Below are the code and all the weights of a small trained network. Each question names an input and a class and asks about switching units off, where a switched-off unit gives its printed mean instead of its output.

import numpy as np


def w(rows, s, z=0):
    codes = np.array(rows[::2]) - 128.0
    scale = np.full(codes.shape[1], s)
    scale[-1] = z or s
    return codes * scale


def norm(h):
    return h / np.sqrt((h * h).mean(-1, keepdims=True) + 1e-5)


def f(y):
    return np.maximum(y, 0)


def log_softmax(a):
    a = a - a.max(-1, keepdims=True)
    return a - np.log(np.exp(a).sum(-1, keepdims=True))


def net(x, mask):
    res = np.array(x, float).reshape(1, 4) / 4 @ E
    u = 0
    for l in range(3):
        y = f(norm(res) @ A[l][:, :-1].T + A[l][:, -1])
        res = res + np.where(mask[u : u + 5], y, B[l][:, -1]) @ B[l][:, :-1]
        u += 5
    return log_softmax(norm(res)[-1] @ U[:, :-1].T + U[:, -1])


A, B = {}, {}
E = w([
[248,198,81,27],'x0',
[108,231,192,133],'x1',
[85,212,4,245],'x2',
[240,123,176,218],'x3',
],0.0034)
A[0] = w([
[86,254,207,110,41],'0.n1',
[135,223,235,153,130],'0.n2',
[99,210,96,168,1],'0.n3',
[69,100,167,166,82],'0.n4',
[130,176,89,161,78],'0.n5',
],0.0076,0.0045)
B[0] = w([
[115,29,2,54,214],'0.n1',
[183,33,137,146,254],'0.n2',
[78,95,28,175,169],'0.n3',
[208,176,162,72,203],'0.n4',
[138,139,161,195,178],'0.n5',
],0.0076,0.0031)
A[1] = w([
[116,17,125,161,185],'1.n1',
[41,137,254,202,109],'1.n2',
[177,148,198,158,184],'1.n3',
[114,166,104,171,3],'1.n4',
[187,227,173,96,65],'1.n5',
],0.0086,0.0052)
B[1] = w([
[175,132,70,90,254],'1.n1',
[170,254,115,128,163],'1.n2',
[111,128,182,153,185],'1.n3',
[60,74,129,191,132],'1.n4',
[131,206,87,139,136],'1.n5',
],0.0096,0.0067)
A[2] = w([
[16,150,113,69,90],'2.n1',
[124,135,189,58,54],'2.n2',
[77,135,125,79,3],'2.n3',
[107,62,254,73,127],'2.n4',
[115,187,122,60,245],'2.n5',
],0.011,0.0022)
B[2] = w([
[189,29,254,161,198],'2.n1',
[84,193,34,224,192],'2.n2',
[235,24,239,203,157],'2.n3',
[3,142,36,234,214],'2.n4',
[137,210,185,170,254],'2.n5',
],0.0068,0.0042)
U = w([
[145,39,2,47,220],'0',
[53,131,8,198,137],'1',
[187,58,247,183,186],'2',
[162,209,155,102,201],'3',
[119,150,106,42,45],'4',
[18,190,197,16,1],'5',
],0.0099,0.0076)

Each question gives the input, the list of numbers given to net, and the class t.
The units are the neurons (one row each of A and B). Each row of codes is followed by its name. A weight is (code - 128) times the scale printed after its matrix; where a second scale follows, it is the last column's (A, B and U).
mask holds one flag per neuron, layer by layer. A switched-off neuron (its flag False) gives its mean, the last column of its row in B, instead of its output. The means were averaged over made-up inputs and are rounded, as every weight is.
A unit's drop is (log p(t) with every unit on - log p(t) with that unit switched off) / (log p(t) with every unit on - log p(t) with every unit switched off).
The circuit of an input: a set's keep is (log p(t) with only the set's units on - log p(t) with every unit switched off) / (log p(t) with every unit on - log p(t) with every unit switched off). Starting from the 12 units with the biggest drops (on a tie, the unit counted first), units are removed one at a time, each time the one whose removal leaves the highest keep (on an exact tie, the one counted first), for as long as the keep stays at least 0.8.
circuit, biggest first: the units of the circuit, biggest drop first
top k neurons: the k neurons with the biggest drops, biggest first
top k neurons in layer l: the k neurons of layer l with the biggest drops, biggest first
drop when u is switched off: that unit's drop, to one decimal
input [-5,-3,-2,-3], class 3: top neuron -> [0.n1]
input [6,-3,-8,-5], class 1: circuit, biggest first -> [2.n4; 1.n1; 2.n2; 0.n1]
input [8,3,-8,-6], class 1: circuit, biggest first -> [2.n2; 2.n4; 1.n1]
input [7,-4,-8,-8], class 1: circuit, biggest first -> [2.n4; 2.n2; 1.n1; 0.n1]
input [8,-3,0,-1], class 3: circuit, biggest first -> [2.n5; 1.n1; 0.n2]
input [-6,-5,4,2], class 3: top 3 neurons -> [0.n1; 1.n2; 0.n2]
input [-7,-8,-7,8], class 0: top 2 neurons in layer 2 -> [2.n5; 2.n1]
input [-8,-6,4,0], class 3: top 3 neurons in layer 0 -> [0.n1; 0.n2; 0.n4]
input [-6,-4,-3,4], class 3: circuit, biggest first -> [1.n2; 0.n1; 0.n2]
input [-8,6,-8,2], class 1: top 2 neurons -> [2.n4; 0.n2]
input [8,-6,-4,-6], class 3: circuit, biggest first -> [2.n5; 0.n2; 0.n1]
input [7,6,2,-8], class 2: top 2 neurons -> [2.n1; 1.n1]
input [-1,8,-8,1], class 0: top 3 neurons -> [0.n1; 0.n2; 1.n1]
input [2,7,0,3], class 0: circuit, biggest first -> [0.n1]
input [3,-7,-2,-8], class 2: top 4 neurons -> [0.n2; 2.n1; 0.n1; 2.n3]
input [-7,-6,0,5], class 3: top 4 neurons in layer 0 -> [0.n1; 0.n2; 0.n3; 0.n4]
input [-7,6,-5,-8], class 2: top 2 neurons -> [2.n1; 2.n3]
input [6,8,-5,4], class 0: top 2 neurons -> [0.n2; 0.n1]
input [7,-5,3,-7], class 2: top 2 neurons in layer 0 -> [0.n2; 0.n4]
input [-6,-2,0,-5], class 3: top 2 neurons -> [0.n1; 1.n2]
input [-1,-4,-4,-6], class 2: top 2 neurons -> [0.n2; 2.n1]
input [6,-4,-4,-7], class 2: top 3 neurons in layer 0 -> [0.n2; 0.n4; 0.n1]
input [-8,-1,1,5], class 3: top neuron -> [1.n2]
input [-4,0,-8,-8], class 1: top 2 neurons in layer 0 -> [0.n3; 0.n4]
input [4,4,-7,7], class 1: top 3 neurons in layer 2 -> [2.n4; 2.n2; 2.n1]
input [-2,6,-6,-7], class 2: top 2 neurons -> [2.n1; 2.n3]
input [-8,-1,5,2], class 3: top neuron in layer 1 -> [1.n2]
input [-5,-2,3,0], class 3: top 2 neurons -> [0.n1; 1.n2]
input [-2,0,2,-6], class 2: drop when 1.n2 is switched off -> 0.0
